Below is a small trained network, with its code and all its weights. Each question gives an input and a target symbol and asks what happens when units are switched off, that is, made to give their printed mean instead of their output.

import numpy as np


def w(rows, s, z=0):
    codes = np.array(rows[::2]) - 128.0
    scale = np.full(codes.shape[1], s)
    scale[-1] = z or s
    return codes * scale


def f(y):
    return np.maximum(y, 0)


def softmax(a):
    e = np.exp(a - a.max(-1, keepdims=True))
    return e / e.sum(-1, keepdims=True)


def log_softmax(a):
    a = a - a.max(-1, keepdims=True)
    return a - np.log(np.exp(a).sum(-1, keepdims=True))


def net(x, mask):
    ids = ['ΞΠαγδλ'.index(c) for c in x.split()]
    T = len(ids)
    res = E[ids] + P[:T]
    u = 0
    for l in range(2):
        r = res
        for j in range(3):
            rows = slice(2 * j, 2 * j + 2)
            q, k, v = (r @ M[l][rows].T for M in (Q, K, V))
            z = softmax(np.where(np.tri(T) > 0, q @ k.T / 2**0.5, -1e9)) @ v
            o = O[l][rows]
            res = res + np.where(mask[u + j], z, o[:, -1]) @ o[:, :-1]
        u += 3
        y = f(res @ A[l][:, :-1].T + A[l][:, -1])
        res = res + np.where(mask[u : u + 8], y, B[l][:, -1]) @ B[l][:, :-1]
        u += 8
    return log_softmax(res[-1] @ U[:, :-1].T + U[:, -1])


Q, K, V, O, A, B = {}, {}, {}, {}, {}, {}
E = w([
[226,169,206,36,156,162,96,58],'Ξ',
[74,172,111,2,210,49,182,220],'Π',
[198,126,113,218,16,174,62,127],'α',
[39,219,177,42,216,183,59,131],'γ',
[150,239,245,165,227,82,96,147],'δ',
[79,222,15,155,49,169,236,179],'λ',
],0.0074)
P = w([
[40,44,195,149,98,202,132,58],'0',
[114,191,192,168,168,254,112,143],'1',
[157,171,159,154,165,214,127,143],'2',
[157,185,157,145,148,160,131,133],'3',
[159,208,140,128,132,133,125,136],'4',
[162,224,127,103,123,119,115,125],'5',
[169,237,104,94,129,105,112,120],'6',
[172,245,102,78,128,98,108,104],'7',
[182,250,111,72,144,90,95,79],'8',
],0.0039)
Q[0] = w([
[192,72,188,100,146,100,31,1],'0.h0',
[149,25,109,201,43,154,88,80],'0.h0',
[198,196,129,63,102,113,145,59],'0.h1',
[173,252,182,106,166,196,91,73],'0.h1',
[18,136,123,96,187,136,160,204],'0.h2',
[206,87,244,198,155,162,49,1],'0.h2',
],0.0055)
K[0] = w([
[155,96,240,128,143,168,4,57],'0.h0',
[154,45,144,240,23,230,88,74],'0.h0',
[76,172,24,150,78,114,228,209],'0.h1',
[164,99,7,189,1,153,151,176],'0.h1',
[40,213,55,170,121,190,170,180],'0.h2',
[157,135,226,51,218,73,126,112],'0.h2',
],0.0061)
V[0] = w([
[177,101,122,140,58,163,128,59],'0.h0',
[91,135,77,73,146,77,176,212],'0.h0',
[102,136,2,195,61,140,188,200],'0.h1',
[82,131,161,51,199,92,192,135],'0.h1',
[90,107,97,210,68,116,137,135],'0.h2',
[204,129,161,172,99,127,66,94],'0.h2',
],0.0063)
O[0] = w([
[116,47,57,135,81,111,105,40,152],'0.h0',
[111,212,134,57,165,124,186,219,31],'0.h0',
[121,98,100,91,65,26,58,164,181],'0.h1',
[109,160,79,137,253,139,132,66,25],'0.h1',
[50,113,108,144,131,155,174,164,1],'0.h2',
[182,82,138,165,32,112,163,112,219],'0.h2',
],0.0052,0.0028)
A[0] = w([
[179,85,145,22,150,183,108,78,138],'0.n0',
[47,150,52,147,105,230,232,177,218],'0.n1',
[166,148,176,230,86,139,95,117,254],'0.n2',
[56,134,158,18,244,164,93,119,141],'0.n3',
[121,198,137,13,220,59,128,201,163],'0.n4',
[71,143,157,169,233,134,95,121,150],'0.n5',
[143,187,164,146,255,145,178,91,187],'0.n6',
[114,131,198,105,163,70,110,200,143],'0.n7',
],0.005,0.0024)
B[0] = w([
[146,121,121,32,122,135,119,80,206],'0.n0',
[85,254,91,122,137,133,166,118,177],'0.n1',
[163,87,177,144,82,144,94,155,254],'0.n2',
[218,113,153,78,158,168,89,139,174],'0.n3',
[177,85,134,72,187,109,80,206,204],'0.n4',
[183,84,172,189,187,113,85,112,154],'0.n5',
[169,73,170,151,164,171,150,106,196],'0.n6',
[186,87,191,92,105,169,132,209,161],'0.n7',
],0.0059,0.0055)
Q[1] = w([
[72,134,88,108,182,150,187,169],'1.h0',
[182,104,169,157,88,102,68,105],'1.h0',
[104,54,110,188,76,95,107,204],'1.h1',
[188,137,222,139,156,254,89,190],'1.h1',
[83,131,71,159,128,35,179,170],'1.h2',
[92,158,148,192,161,108,145,144],'1.h2',
],0.0057)
K[1] = w([
[171,54,166,105,103,93,58,65],'1.h0',
[81,192,90,154,139,160,196,185],'1.h0',
[97,117,137,222,118,209,114,92],'1.h1',
[68,254,52,131,103,71,231,159],'1.h1',
[73,160,119,120,161,163,185,81],'1.h2',
[117,161,155,67,217,138,186,160],'1.h2',
],0.0059)
V[1] = w([
[170,135,196,138,151,163,22,132],'1.h0',
[71,141,110,174,139,129,206,100],'1.h0',
[224,120,160,53,175,109,56,205],'1.h1',
[164,137,169,160,130,144,3,33],'1.h1',
[109,162,111,234,78,106,140,196],'1.h2',
[187,47,198,95,143,132,108,164],'1.h2',
],0.0044)
O[1] = w([
[84,120,201,158,79,122,130,224,194],'1.h0',
[141,147,116,168,190,154,123,55,80],'1.h0',
[192,61,22,146,124,49,105,178,238],'1.h1',
[3,155,203,178,173,67,13,42,170],'1.h1',
[104,26,152,104,115,93,129,150,87],'1.h2',
[232,143,139,116,72,175,191,145,254],'1.h2',
],0.0046,0.0048)
A[1] = w([
[81,150,144,253,243,161,144,132,131],'1.n0',
[174,145,135,129,92,170,174,149,232],'1.n1',
[94,172,120,95,206,206,112,99,73],'1.n2',
[111,141,164,131,97,43,20,143,215],'1.n3',
[124,31,157,168,107,54,72,103,116],'1.n4',
[133,180,177,166,95,220,215,125,186],'1.n5',
[105,102,158,79,108,151,160,104,248],'1.n6',
[164,173,101,108,203,83,95,101,95],'1.n7',
],0.0053,0.0015)
B[1] = w([
[143,2,106,230,252,99,186,73,148],'1.n0',
[163,110,150,57,62,162,169,181,253],'1.n1',
[123,247,51,80,171,106,34,24,159],'1.n2',
[43,143,202,145,132,50,77,153,248],'1.n3',
[127,68,63,182,189,63,98,134,228],'1.n4',
[63,186,207,100,81,225,218,26,198],'1.n5',
[111,167,197,79,19,197,202,131,175],'1.n6',
[154,149,77,159,206,144,99,54,184],'1.n7',
],0.005,0.0046)
U = w([
[116,196,165,96,56,253,245,106,155],'Ξ',
[197,87,68,119,116,145,183,155,152],'Π',
[95,150,150,122,72,42,24,174,242],'α',
[118,151,67,138,217,89,35,79,43],'γ',
[113,82,153,176,191,105,211,117,50],'δ',
[82,128,107,135,158,126,135,139,4],'λ',
],0.0054,0.002)

Each question gives the input, a string of symbols that net reads in full, and the target symbol t.
The units are the heads (2 rows each of Q, K, V and O) and the neurons (one row each of A and B). Each row of codes is followed by its name. A weight is (code - 128) times the scale printed after its matrix; where a second scale follows, it is the last column's (O, A, B and U).
mask holds one flag per unit, layer by layer, with each layer's heads first. A switched-off unit (its flag False) gives its mean, the last column of its rows in O or B, instead of its output. The means were averaged over made-up inputs and are rounded, as every weight is.
A unit's drop is (log p(t) with every unit on - log p(t) with that unit switched off) / (log p(t) with every unit on - log p(t) with every unit switched off).
top k neurons in layer l: the k neurons of layer l with the biggest drops, biggest first
heads that matter: for each layer, one digit per head in row order, 1 if its drop is at least 0.15 and else 0, layers parted by /
drop of u: that unit's drop, to one decimal
input Ξ Π Ξ Ξ, target Π: heads that matter => 110 / 010
input Ξ Ξ Ξ, target Ξ: heads that matter => 010 / 001
input λ λ α λ, target α: heads that matter => 010 / 001
input λ α Π γ, target Ξ: heads that matter => 101 / 010
input Ξ Ξ Π Ξ δ δ Ξ Ξ Π, target Π: top neuron in layer 0 => (0.n4)
input Ξ α Π δ, target Π: heads that matter => 100 / 010
input Π Ξ Ξ, target Π: top 2 neurons in layer 0 => (0.n4, 0.n3)
input Ξ Ξ λ γ, target Ξ: heads that matter => 000 / 011
input α λ Ξ δ, target Ξ: top 2 neurons in layer 1 => (1.n5, 1.n4)
input Π Ξ δ Ξ Ξ γ Ξ γ, target Π: top 2 neurons in layer 0 => (0.n1, 0.n4)
input λ Ξ Ξ Ξ Ξ α Ξ δ, target Ξ: top 3 neurons in layer 0 => (0.n1, 0.n7, 0.n2)
input α Π Π γ Ξ γ Ξ γ, target Π: heads that matter => 100 / 010
input γ Ξ δ Ξ γ, target γ: heads that matter => 010 / 010
input λ Ξ Ξ α δ Ξ Ξ, target γ: top 3 neurons in layer 1 => (1.n7, 1.n1, 1.n5)
input α Ξ γ γ Ξ Π λ Ξ δ, target Π: top 2 neurons in layer 0 => (0.n4, 0.n1)
input γ α λ Ξ Π, target Ξ: top 2 neurons in layer 0 => (0.n1, 0.n7)
input Ξ Ξ Ξ Ξ Ξ, target Ξ: top 2 neurons in layer 0 => (0.n4, 0.n6)
input α δ λ Ξ α Π, target Ξ: drop of 1.h2 => -0.1
input δ Ξ δ Ξ λ α, target Ξ: drop of 0.n5 => 0.1
input λ δ δ λ λ, target α: drop of 1.h2 => 0.4
input α Ξ Ξ Ξ, target α: drop of 1.h1 => 0.5
